Here is a tiny trained network, its code and every weight. The questions are about switching its units off for an input and a target symbol, where a switched-off unit gives its printed mean instead of its output.

import numpy as np


def w(rows, s, z=0):
    codes = np.array(rows[::2]) - 128.0
    scale = np.full(codes.shape[1], s)
    scale[-1] = z or s
    return codes * scale


def norm(h):
    return h / np.sqrt((h * h).mean(-1, keepdims=True) + 1e-5)


def f(y):
    return np.maximum(y, 0)


def softmax(a):
    e = np.exp(a - a.max(-1, keepdims=True))
    return e / e.sum(-1, keepdims=True)


def log_softmax(a):
    a = a - a.max(-1, keepdims=True)
    return a - np.log(np.exp(a).sum(-1, keepdims=True))


def net(x, mask):
    ids = ['αβγδεηλμπ'.index(c) for c in x.split()]
    T = len(ids)
    res = E[ids] + P[:T]
    u = 0
    for l in range(2):
        r = norm(res)
        for j in range(2):
            rows = slice(2 * j, 2 * j + 2)
            q, k, v = (r @ M[l][rows].T for M in (Q, K, V))
            z = softmax(np.where(np.tri(T) > 0, q @ k.T / 2**0.5, -1e9)) @ v
            o = O[l][rows]
            res = res + np.where(mask[u + j], z, o[:, -1]) @ o[:, :-1]
        u += 2
        y = f(norm(res) @ A[l][:, :-1].T + A[l][:, -1])
        res = res + np.where(mask[u : u + 12], y, B[l][:, -1]) @ B[l][:, :-1]
        u += 12
    return log_softmax(norm(res)[-1] @ U[:, :-1].T + U[:, -1])


Q, K, V, O, A, B = {}, {}, {}, {}, {}, {}
E = w([
[53,223,145,141,180,63,93],'α',
[84,75,86,200,166,159,182],'β',
[251,72,174,154,149,151,116],'γ',
[132,50,168,235,159,46,129],'δ',
[40,165,224,81,121,197,121],'ε',
[127,107,117,107,210,82,233],'η',
[130,157,79,68,109,113,123],'λ',
[73,133,169,21,129,106,175],'μ',
[123,158,62,86,116,136,97],'π',
],0.022)
P = w([
[126,129,36,107,247,165,127],'0',
[153,216,94,145,135,141,185],'1',
[160,177,108,148,131,140,184],'2',
[166,150,106,154,120,145,186],'3',
[123,97,102,99,155,136,73],'4',
[120,105,117,95,140,122,80],'5',
[116,95,119,102,132,121,84],'6',
[133,119,126,133,92,119,141],'7',
[126,112,122,128,91,121,122],'8',
[131,112,137,124,83,118,133],'9',
[120,90,133,102,95,113,94],'10',
[125,90,133,107,86,113,106],'11',
],0.013)
Q[0] = w([
[183,55,121,108,224,83,99],'0.h0',
[96,123,201,87,155,155,49],'0.h0',
[38,126,1,46,170,108,245],'0.h1',
[132,164,133,70,86,117,93],'0.h1',
],0.0078)
K[0] = w([
[225,247,96,180,212,84,235],'0.h0',
[145,188,206,115,1,108,176],'0.h0',
[74,82,28,109,140,29,182],'0.h1',
[19,180,174,64,122,70,131],'0.h1',
],0.0073)
V[0] = w([
[131,88,142,83,122,33,255],'0.h0',
[132,132,216,13,132,74,153],'0.h0',
[37,202,121,142,143,52,129],'0.h1',
[80,156,209,110,150,235,136],'0.h1',
],0.0079)
O[0] = w([
[99,101,102,236,155,84,138,98],'0.h0',
[132,122,3,116,159,69,180,164],'0.h0',
[59,75,96,140,45,173,158,252],'0.h1',
[169,73,250,113,118,75,151,202],'0.h1',
],0.011,0.0023)
A[0] = w([
[134,65,206,173,85,127,91,99],'0.n0',
[102,85,109,114,133,207,153,31],'0.n1',
[254,94,174,126,155,87,98,112],'0.n2',
[90,118,117,121,122,127,50,37],'0.n3',
[79,83,166,196,98,94,160,247],'0.n4',
[102,175,107,147,132,120,103,3],'0.n5',
[79,189,109,133,124,120,137,194],'0.n6',
[133,168,103,148,109,138,103,13],'0.n7',
[101,152,162,138,107,170,108,234],'0.n8',
[91,127,130,141,189,80,149,130],'0.n9',
[109,112,151,94,168,157,166,171],'0.n10',
[118,149,105,117,98,120,87,106],'0.n11',
],0.016,0.0023)
B[0] = w([
[166,11,79,50,168,40,172,202],'0.n0',
[98,180,147,154,176,117,121,235],'0.n1',
[170,176,186,206,146,118,48,198],'0.n2',
[128,151,163,107,76,111,166,192],'0.n3',
[138,61,147,66,71,137,134,255],'0.n4',
[129,85,178,149,142,92,94,163],'0.n5',
[159,125,148,182,104,142,126,229],'0.n6',
[141,85,93,124,176,105,127,168],'0.n7',
[163,79,119,108,165,129,179,210],'0.n8',
[153,124,198,84,149,191,123,208],'0.n9',
[78,148,105,198,159,144,97,223],'0.n10',
[144,105,109,139,38,136,124,210],'0.n11',
],0.012,0.0075)
Q[1] = w([
[51,151,180,65,119,3,1],'1.h0',
[51,72,155,69,98,133,87],'1.h0',
[102,191,130,103,54,131,98],'1.h1',
[204,170,60,156,141,234,214],'1.h1',
],0.0084)
K[1] = w([
[194,133,134,240,70,120,254],'1.h0',
[113,82,117,128,75,110,162],'1.h0',
[202,118,142,112,71,25,86],'1.h1',
[109,129,78,18,188,92,16],'1.h1',
],0.009)
V[1] = w([
[59,159,179,132,254,182,123],'1.h0',
[114,121,126,158,102,178,155],'1.h0',
[134,134,57,125,83,184,198],'1.h1',
[153,200,98,161,100,145,145],'1.h1',
],0.009)
O[1] = w([
[47,123,160,89,91,98,90,205],'1.h0',
[134,56,136,90,1,195,222,228],'1.h0',
[120,173,146,127,231,18,200,240],'1.h1',
[103,21,95,85,225,220,78,4],'1.h1',
],0.0074,0.0023)
A[1] = w([
[121,203,101,99,109,116,83,143],'1.n0',
[137,177,121,62,149,191,123,2],'1.n1',
[121,98,218,79,93,110,129,136],'1.n2',
[106,154,129,153,91,155,147,131],'1.n3',
[194,139,172,154,151,68,112,90],'1.n4',
[68,165,186,191,157,167,137,145],'1.n5',
[72,176,149,177,142,160,181,99],'1.n6',
[199,150,170,152,220,100,8,33],'1.n7',
[159,166,150,127,141,117,98,89],'1.n8',
[173,147,211,114,163,108,102,80],'1.n9',
[45,168,193,132,149,127,103,137],'1.n10',
[95,86,139,63,196,78,136,109],'1.n11',
],0.015,0.0074)
B[1] = w([
[130,117,173,96,144,100,86,161],'1.n0',
[208,169,118,95,99,127,229,136],'1.n1',
[144,64,102,137,166,99,126,253],'1.n2',
[113,120,144,147,228,160,169,169],'1.n3',
[30,246,135,78,169,220,100,163],'1.n4',
[41,177,129,77,197,146,157,192],'1.n5',
[48,151,172,140,155,185,82,172],'1.n6',
[195,182,162,199,77,137,115,169],'1.n7',
[203,95,165,184,147,98,131,140],'1.n8',
[27,227,53,126,159,166,156,166],'1.n9',
[121,201,97,171,186,225,151,189],'1.n10',
[169,55,158,160,67,116,120,225],'1.n11',
],0.012,0.011)
U = w([
[53,122,147,119,167,195,158,190],'α',
[188,2,234,134,139,128,149,129],'β',
[161,73,172,108,110,220,41,4],'γ',
[210,157,221,215,100,146,111,249],'δ',
[97,134,153,49,96,100,70,183],'ε',
[114,98,119,193,122,101,99,75],'η',
[181,91,41,168,206,134,121,63],'λ',
[118,137,147,158,140,47,167,78],'μ',
[227,134,132,66,143,183,172,129],'π',
],0.0096,0.0037)

Each question gives the input, a string of symbols that net reads in full, and the target symbol t.
The units are the heads (2 rows each of Q, K, V and O) and the neurons (one row each of A and B). Each row of codes is followed by its name. A weight is (code - 128) times the scale printed after its matrix; where a second scale follows, it is the last column's (O, A, B and U).
mask holds one flag per unit, layer by layer, with each layer's heads first. A switched-off unit (its flag False) gives its mean, the last column of its rows in O or B, instead of its output. The means were averaged over made-up inputs and are rounded, as every weight is.
A unit's drop is (log p(t) with every unit on - log p(t) with that unit switched off) / (log p(t) with every unit on - log p(t) with every unit switched off).
The circuit of an input: a set's keep is (log p(t) with only the set's units on - log p(t) with every unit switched off) / (log p(t) with every unit on - log p(t) with every unit switched off). Starting from the 12 units with the biggest drops (on a tie, the unit counted first), units are removed one at a time, each time the one whose removal leaves the highest keep (on an exact tie, the one counted first), for as long as the keep stays at least 0.8.
circuit, biggest first: the units of the circuit, biggest drop first
unit that matters most: the unit with the biggest drop
top k neurons: the k neurons with the biggest drops, biggest first
k most important neurons of layer l: the k neurons of layer l with the biggest drops, biggest first
which heads matter: for each layer, one digit per head in row order, 1 if its drop is at least 0.15 and else 0, layers parted by /
input ε π δ λ π π β γ λ, target π: 3 most important neurons of layer 0 -> (0.n2 0.n10 0.n3)
input γ α λ γ η π δ, target δ: circuit, biggest first -> (0.h1 1.n7)
input α ε π η π π α π λ ε ε π, target π: circuit, biggest first -> (1.h0 0.n3)
input μ ε λ, target μ: unit that matters most -> 0.h0
input π η π α π λ ε π π ε μ, target α: circuit, biggest first -> (0.h1 0.n10 0.n4)
input δ β π λ μ η π π π π λ, target π: which heads matter -> 00 / 10
input α α ε λ, target α: 3 most important neurons of layer 0 -> (0.n0 0.n4 0.n1)
input β ε ε π, target β: which heads matter -> 10 / 10
input η π ε β ε α ε λ π π, target ε: 2 most important neurons of layer 1 -> (1.n10 1.n0)
input η π λ λ λ π, target λ: 2 most important neurons of layer 0 -> (0.n4 0.n2)
input μ α μ, target β: top 2 neurons -> (0.n4 0.n9)
input γ ε η π, target γ: which heads matter -> 10 / 11
input δ π η δ π π γ α ε π δ, target δ: top 3 neurons -> (0.n2 1.n7 1.n4)
input π ε ε δ β ε π α γ, target δ: circuit, biggest first -> (0.n2)
input π π η η π π μ β β β π, target β: which heads matter -> 10 / 00
input η π λ π, target η: which heads matter -> 10 / 10
input ε δ ε π η, target α: top 2 neurons -> (0.n0 1.n5)
input β ε β, target β: circuit, biggest first -> (0.h0 0.n0)
input λ π β μ λ λ λ π π, target λ: 3 most important neurons of layer 0 -> (0.n4 0.n9 0.n7)
input λ ε ε ε λ, target ε: which heads matter -> 01 / 00
input δ δ π, target δ: which heads matter -> 10 / 01
input π π λ α π λ μ δ δ ε α β, target α: unit that matters most -> 0.h1
input α δ δ δ ε π, target δ: which heads matter -> 10 / 11
input π ε π β λ π π λ π μ ε, target β: which heads matter -> 01 / 00
input π ε δ π γ π π π π, target π: which heads matter -> 10 / 10
input π π δ ε ε β π λ, target ε: which heads matter -> 11 / 10
input λ α λ, target λ: which heads matter -> 01 / 01
input η μ β ε π μ π π β, target β: top neuron -> (0.n4)
